Below are the code and all the weights of a small trained network. Each question names an input and a class and asks about switching units off, where a switched-off unit gives its printed mean instead of its output.

import numpy as np


def w(rows, s, z=0):
    codes = np.array(rows[::2]) - 128.0
    scale = np.full(codes.shape[1], s)
    scale[-1] = z or s
    return codes * scale


def f(y):
    return np.maximum(y, 0)


def log_softmax(a):
    a = a - a.max(-1, keepdims=True)
    return a - np.log(np.exp(a).sum(-1, keepdims=True))


def net(x, mask):
    res = np.array(x, float).reshape(1, 4) / 4 @ E
    y = f(res @ A[0][:, :-1].T + A[0][:, -1])
    res = res + np.where(mask, y, B[0][:, -1]) @ B[0][:, :-1]
    return log_softmax(res[-1] @ U[:, :-1].T + U[:, -1])


A, B = {}, {}
E = w([
[173,114,115,144,134,128,233,139],'x0',
[249,138,103,30,156,129,96,120],'x1',
[107,112,117,138,236,125,129,76],'x2',
[93,88,134,62,102,112,149,69],'x3',
],0.011)
A[0] = w([
[29,124,135,203,109,128,162,128,2],'neuron 1',
[65,120,121,169,228,129,147,84,86],'neuron 2',
[47,130,132,143,112,129,20,124,47],'neuron 3',
[135,143,127,250,151,130,99,189,37],'neuron 4',
[44,100,133,87,82,122,171,67,26],'neuron 5',
[117,121,127,170,125,130,255,141,76],'neuron 6',
[104,132,124,155,9,131,142,168,49],'neuron 7',
],0.024,0.006)
B[0] = w([
[165,72,100,87,194,128,19,78,250],'neuron 1',
[124,119,194,134,3,115,86,202,219],'neuron 2',
[200,121,119,220,119,121,217,64,209],'neuron 3',
[64,203,97,49,172,143,204,164,217],'neuron 4',
[67,224,92,64,189,148,198,185,203],'neuron 5',
[188,127,116,214,120,120,198,61,221],'neuron 6',
[118,109,193,129,28,115,80,194,225],'neuron 7',
],0.02,0.024)
U = w([
[161,138,129,195,112,99,183,102,108],'0',
[114,132,180,133,70,92,114,175,84],'1',
[203,128,106,64,159,112,82,118,168],'2',
[92,177,113,101,146,125,174,161,117],'3',
[68,123,136,191,121,102,143,122,251],'4',
[50,80,117,151,152,140,113,108,101],'5',
[6,85,142,191,173,122,138,95,103],'6',
],0.011,0.019)

Each question gives the input, the list of numbers given to net, and the class t.
The units are the neurons (one row each of A and B). Each row of codes is followed by its name. A weight is (code - 128) times the scale printed after its matrix; where a second scale follows, it is the last column's (A, B and U).
mask holds one flag per neuron, in row order. A switched-off neuron (its flag False) gives its mean, the last column of its row in B, instead of its output. The means were averaged over made-up inputs and are rounded, as every weight is.
A unit's drop is (log p(t) with every unit on - log p(t) with that unit switched off) / (log p(t) with every unit on - log p(t) with every unit switched off).
The circuit of an input: a set's keep is (log p(t) with only the set's units on - log p(t) with every unit switched off) / (log p(t) with every unit on - log p(t) with every unit switched off). Starting from all 7 units, units are removed one at a time, each time the one whose removal leaves the highest keep (on an exact tie, the one counted first), for as long as the keep stays at least 0.8.
circuit, biggest first: the units of the circuit, biggest drop first
unit that matters most: the unit with the biggest drop
top k neurons: the k neurons with the biggest drops, biggest first
drop of u: that unit's drop, to one decimal
input [5,0,3,6], class 3: unit that matters most => neuron 5
input [-2,-7,5,4], class 2: top 2 neurons => neuron 1; neuron 7
input [2,-1,4,4], class 1: top 2 neurons => neuron 2; neuron 4
input [0,-3,8,7], class 1: top 2 neurons => neuron 2; neuron 4
input [-6,7,2,-8], class 3: top 2 neurons => neuron 1; neuron 6
input [2,3,-2,-2], class 4: top 2 neurons => neuron 1; neuron 4
input [7,-5,8,-4], class 1: top 2 neurons => neuron 2; neuron 3
input [2,5,5,4], class 1: top 4 neurons => neuron 1; neuron 6; neuron 3; neuron 4
input [-8,-3,7,7], class 0: top 3 neurons => neuron 3; neuron 7; neuron 4
input [-8,6,-6,5], class 0: top 2 neurons => neuron 1; neuron 3
input [6,-6,8,-4], class 1: top 2 neurons => neuron 2; neuron 3
input [8,7,-6,3], class 0: top 4 neurons => neuron 1; neuron 2; neuron 4; neuron 5
input [6,5,7,-1], class 1: top 3 neurons => neuron 3; neuron 1; neuron 2
input [-3,-4,-3,-3], class 2: top 2 neurons => neuron 2; neuron 1
input [1,-5,0,0], class 2: top neuron => neuron 1
input [4,6,-7,8], class 3: drop of neuron 5 => 0.5
input [-3,-4,5,5], class 1: drop of neuron 6 => 0.8
input [1,2,-3,-1], class 4: drop of neuron 6 => 0.7
input [5,-8,6,-8], class 2: drop of neuron 5 => 0.5
input [-8,-1,8,-4], class 0: circuit, biggest first => neuron 3
